Small tables with named rows and columns. After each table, cells are looked up by row and column.

Sis
         Bisudo  Zopo  Kuzo  Zagov
Tane          5   -27   -79    -16
Bonor         8    11    -7     46
Duvibun      16   -14    60    -77
Vavadoz      22   -18    42    -25
Fadovon      24    -7   -45    -40
Buzoko      -14    -4    50     33
Kisu          3     7   -25    -67
Tar          14    -2   -66    -17
Ropav       -21    45    11     94

What is the Zopo of Tane in Sis?
-27
What is the Zagov of Ropav in Sis?
94
What is the Zagov of Buzoko in Sis?
33
What is the Zagov of Vavadoz in Sis?
-25
What is the Kuzo of Vavadoz in Sis?
42
What is the Zagov of Duvibun in Sis?
-77
What is the Zagov of Tane in Sis?
-16
What is the Bisudo of Buzoko in Sis?
-14

Raru:
	Nom	Sezi	Lebuder	Zikizot	Nud
Sotipug	0.650	-0.503	-0.484	0.286	-0.259
Gar	0.274	-0.187	-0.306	-0.191	-0.296
Mak	-0.410	0.173	0.124	0.646	0.035
Pid	-0.267	0.345	0.531	-0.175	0.502
Kurak	0.404	0.490	0.061	-0.202	0.181
Gav	0.061	0.326	-0.476	0.040	0.599
Bufuba	0.562	0.554	0.087	-0.727	-0.373
Gev	-0.426	-0.363	0.633	0.444	-0.429
Riz	0.598	-0.244	-0.017	-0.287	-0.180
Tugu	0.278	0.009	-0.300	-0.112	-0.401
Beribi	-0.284	0.591	0.759	-0.198	0.379
Demuri	0.225	0.187	-0.249	-0.165	-0.302

Nom of Gar = 0.274
Sezi of Gar = -0.187
Nud of Pid = 0.502
Nom of Bufuba = 0.562
Nom of Mak = -0.410
Lebuder of Tugu = -0.300
Nud of Sotipug = -0.259
Nud of Mak = 0.035
Nud of Riz = -0.180
Sezi of Pid = 0.345
Row with the largest Lebuder: Beribi

Zigum.csv
,Lapig,Bam,Fub,Lipit,Nanegu,Zab,Relovi,Nikozem
Mirub,76,90,110,130,90,73,147,117
Rov,100,86,83,149,95,100,176,161
Zini,116,161,158,33,108,228,149,131
Lirokoz,113,53,69,152,78,75,174,172
Zamite,113,54,72,146,79,80,173,170
Noliv,77,94,122,116,88,77,141,108

Rov, Nikozem: 161
Noliv, Relovi: 141
Rov, Fub: 83
Zamite, Lipit: 146
Mirub, Zab: 73
Mirub, Lapig: 76
Rov, Nanegu: 95
Lirokoz, Bam: 53
Lirokoz, Zab: 75
Zamite, Relovi: 173
Lirokoz, Relovi: 174
Mirub, Nanegu: 90
Zini, Relovi: 149
Noliv, Lipit: 116
Rov, Bam: 86
Mirub, Lipit: 130
Zamite, Lapig: 113
Zini, Zab: 228
Rov, Lapig: 100
Which row has the largest Lipit? Lirokoz

Gunu:
	Vamatof	Zif	Rusuz	Fiz	Lubu	Morefak	Fotazol
Nop	249	756	667	728	326	473	248
Karutas	577	498	867	853	684	177	702
Miparuf	345	476	775	703	701	587	630
Zin	413	496	703	449	360	606	245
Nokuguk	500	461	359	412	878	696	382

What is the Morefak of Miparuf in Gunu?
587
What is the Lubu of Miparuf in Gunu?
701
What is the Fiz of Zin in Gunu?
449
What is the Fiz of Nokuguk in Gunu?
412
What is the Morefak of Karutas in Gunu?
177
What is the Vamatof of Nop in Gunu?
249
What is the Fotazol of Karutas in Gunu?
702
What is the Fiz of Miparuf in Gunu?
703
What is the Fiz of Nop in Gunu?
728
What is the Morefak of Nop in Gunu?
473
What is the Morefak of Zin in Gunu?
606
What is the Rusuz of Miparuf in Gunu?
775
What is the Fiz of Karutas in Gunu?
853
What is the Rusuz of Nop in Gunu?
667
What is the Vamatof of Zin in Gunu?
413
What is the Fotazol of Miparuf in Gunu?
630
What is the Zif of Karutas in Gunu?
498

Pibe
cols = Biz, Pilazo, Gano, Sadigir, Mited, Tus, Tenefus, Vos
Kodef: [2.984, 1.764, 5.203, 2.086, 1.016, 6.802, 7.591, 6.179]
Neb: [9.276, 3.969, 8.940, 3.262, 2.380, 4.916, 6.574, 2.998]
Pifikuz: [4.022, 5.766, 3.448, 5.446, 3.136, 0.532, 7.136, 3.969]
Tuzem: [6.324, 3.214, 3.560, 2.765, 6.836, 6.701, 5.543, 2.081]
Rukunu: [4.900, 8.007, 4.154, 5.121, 2.896, 0.662, 8.023, 5.734]
Vut: [5.790, 7.482, 5.922, 8.038, 3.871, 6.632, 6.938, 1.618]
Zibel: [6.887, 4.524, 3.396, 1.350, 8.301, 6.112, 8.600, 7.391]

What is the Vos of Rukunu in Pibe?
5.734
What is the Mited of Neb in Pibe?
2.380
What is the Sadigir of Rukunu in Pibe?
5.121
What is the Biz of Tuzem in Pibe?
6.324
What is the Biz of Kodef in Pibe?
2.984
What is the Tenefus of Vut in Pibe?
6.938

Table Ved
fields: Vad, Funinu, Lut, Netemo, Pezu, Zeto, Borovi, Zem, Bovi, Lirit
Sopoza: [26.9, 24.8, 41.2, 54.4, 55.6, 34.5, 52.1, 46.7, 42.6, 25.2]
Nufezin: [49.4, 38.8, 45.4, 40.5, 52.4, 58.5, 48.2, 28.1, 39.1, 39.6]
Lef: [51.3, 54.6, 50.1, 44.6, 38.7, 46.9, 25.4, 40.6, 31.6, 54.6]
Kilorav: [68.3, 36.7, 57.3, 7.2, 23.5, 74.6, 46.9, 33.0, 56.3, 36.9]
Guteveg: [24.2, 27.1, 70.1, 40.7, 24.9, 30.0, 27.3, 77.5, 32.3, 28.5]
Des: [65.1, 60.4, 48.5, 47.5, 37.3, 35.5, 30.1, 50.5, 37.6, 59.3]
Zul: [32.3, 51.3, 42.6, 67.5, 68.0, 37.1, 42.1, 36.6, 16.3, 53.0]
Kup: [17.6, 25.3, 48.8, 47.5, 39.2, 29.8, 40.6, 60.8, 41.2, 26.0]
Rofi: [23.1, 15.5, 49.8, 36.8, 45.5, 45.7, 58.0, 49.3, 46.9, 17.0]

Kilorav, Funinu => 36.7
Rofi, Lut => 49.8
Rofi, Zeto => 45.7
Nufezin, Pezu => 52.4
Zul, Funinu => 51.3
Nufezin, Zeto => 58.5
Kilorav, Vad => 68.3
Des, Lut => 48.5
Zul, Bovi => 16.3
Kilorav, Lirit => 36.9

Rig =
|  | Nuz | Funuz | Nedavor | Val | Zofugak | Kuz |
|---|---|---|---|---|---|---|
| Gaz | 50 | 44 | 55 | 65 | 33 | 47 |
| Zam | 55 | 56 | 31 | 65 | 28 | 79 |
| Fuvol | 41 | 36 | 27 | 29 | 64 | 45 |
| Tefe | 57 | 52 | 33 | 57 | 25 | 48 |
| Biv | 51 | 48 | 42 | 28 | 62 | 48 |
| Ruz | 53 | 47 | 57 | 60 | 33 | 49 |
| Nim | 44 | 47 | 32 | 67 | 46 | 81 |
| Tob | 40 | 42 | 28 | 29 | 62 | 44 |
| Kug | 41 | 41 | 30 | 28 | 60 | 47 |
| Kap | 60 | 50 | 33 | 59 | 23 | 47 |
| Vozo | 47 | 44 | 38 | 25 | 64 | 50 |
| Kanul | 68 | 53 | 45 | 48 | 41 | 51 |
| Mude | 48 | 51 | 53 | 77 | 38 | 51 |

Nuz of Ruz = 53
Zofugak of Vozo = 64
Val of Tefe = 57
Nedavor of Kap = 33
Nuz of Biv = 51
Kuz of Fuvol = 45
Nedavor of Tob = 28
Funuz of Kap = 50
Zofugak of Biv = 62
Kuz of Gaz = 47
Zofugak of Tefe = 25
Val of Ruz = 60
Zofugak of Ruz = 33
Row with the largest Funuz: Zam

